Below is a small trained network, with its code and all its weights. Each question gives an input and a class and asks what happens when units are switched off, that is, made to give their printed mean instead of their output.

import numpy as np


def w(rows, s, z=0):
    codes = np.array(rows[::2]) - 128.0
    scale = np.full(codes.shape[1], s)
    scale[-1] = z or s
    return codes * scale


def norm(h):
    return h / np.sqrt((h * h).mean(-1, keepdims=True) + 1e-5)


def f(y):
    return y / 2 * (1 + np.tanh(0.7978845608 * (y + 0.044715 * y**3)))


def log_softmax(a):
    a = a - a.max(-1, keepdims=True)
    return a - np.log(np.exp(a).sum(-1, keepdims=True))


def net(x, mask):
    res = np.array(x, float).reshape(1, 3) / 4 @ E
    u = 0
    for l in range(2):
        y = f(norm(res) @ A[l][:, :-1].T + A[l][:, -1])
        res = res + np.where(mask[u : u + 6], y, B[l][:, -1]) @ B[l][:, :-1]
        u += 6
    return log_softmax(norm(res)[-1] @ U[:, :-1].T + U[:, -1])


A, B = {}, {}
E = w([
[143,117,154,168,24,124,245],'x0',
[77,189,184,208,119,197,175],'x1',
[132,118,133,153,112,128,101],'x2',
],0.011)
A[0] = w([
[139,154,134,131,102,137,136,127],'0.n0',
[59,186,154,154,72,249,182,43],'0.n1',
[163,107,78,86,7,66,215,99],'0.n2',
[156,101,119,134,21,138,200,162],'0.n3',
[91,135,142,129,129,186,123,1],'0.n4',
[38,227,147,186,191,219,129,91],'0.n5',
],0.011,0.0034)
B[0] = w([
[102,151,199,101,151,106,112,136],'0.n0',
[97,198,98,120,175,94,156,222],'0.n1',
[186,59,152,115,93,182,128,251],'0.n2',
[106,142,126,133,87,79,117,235],'0.n3',
[250,153,200,137,137,128,171,138],'0.n4',
[144,49,160,141,98,179,77,246],'0.n5',
],0.02,0.011)
A[1] = w([
[84,219,89,213,111,97,236,52],'1.n0',
[28,64,19,148,41,192,135,157],'1.n1',
[175,72,105,82,155,175,98,215],'1.n2',
[95,99,22,88,205,4,93,165],'1.n3',
[208,116,109,170,199,214,181,173],'1.n4',
[129,153,100,129,202,194,109,3],'1.n5',
],0.014,0.0028)
B[1] = w([
[6,243,133,181,133,241,226,187],'1.n0',
[199,122,116,75,166,86,129,173],'1.n1',
[82,211,147,162,132,112,180,255],'1.n2',
[180,211,149,98,167,51,115,213],'1.n3',
[113,117,105,135,155,88,22,161],'1.n4',
[186,45,117,135,79,134,130,151],'1.n5',
],0.014,0.013)
U = w([
[146,247,136,93,203,51,114,202],'0',
[180,76,149,95,52,120,167,235],'1',
[61,92,102,105,182,138,163,5],'2',
[83,114,67,107,154,144,145,3],'3',
[104,146,46,108,145,167,114,17],'4',
[61,93,84,108,174,118,160,15],'5',
[100,111,188,185,163,196,47,240],'6',
[23,228,163,176,121,202,212,181],'7',
],0.015,0.0044)

Each question gives the input, the list of numbers given to net, and the class t.
The units are the neurons (one row each of A and B). Each row of codes is followed by its name. A weight is (code - 128) times the scale printed after its matrix; where a second scale follows, it is the last column's (A, B and U).
mask holds one flag per neuron, layer by layer. A switched-off neuron (its flag False) gives its mean, the last column of its row in B, instead of its output. The means were averaged over made-up inputs and are rounded, as every weight is.
A unit's drop is (log p(t) with every unit on - log p(t) with that unit switched off) / (log p(t) with every unit on - log p(t) with every unit switched off).
most important unit: the unit with the biggest drop
k most important neurons: the k neurons with the biggest drops, biggest first
top k neurons in layer l: the k neurons of layer l with the biggest drops, biggest first
drop of u: that unit's drop, to one decimal
input [1,0,6], class 1: most important unit -> 0.n1
input [0,-1,0], class 0: 3 most important neurons -> [0.n5, 0.n3, 1.n0]
input [1,0,2], class 1: top 2 neurons in layer 0 -> [0.n2, 0.n3]
input [1,-5,-2], class 1: 2 most important neurons -> [0.n1, 0.n2]
input [7,0,1], class 1: 2 most important neurons -> [0.n2, 1.n2]
input [1,-8,-4], class 1: 4 most important neurons -> [0.n1, 0.n2, 1.n3, 1.n0]
input [0,0,6], class 0: 2 most important neurons -> [0.n4, 0.n1]
input [1,-5,-7], class 1: 3 most important neurons -> [0.n1, 0.n2, 1.n0]
input [-1,3,0], class 6: drop of 0.n5 -> 1.4
input [-1,4,4], class 6: drop of 0.n5 -> 1.6
input [-2,4,-7], class 6: drop of 0.n3 -> 0.0
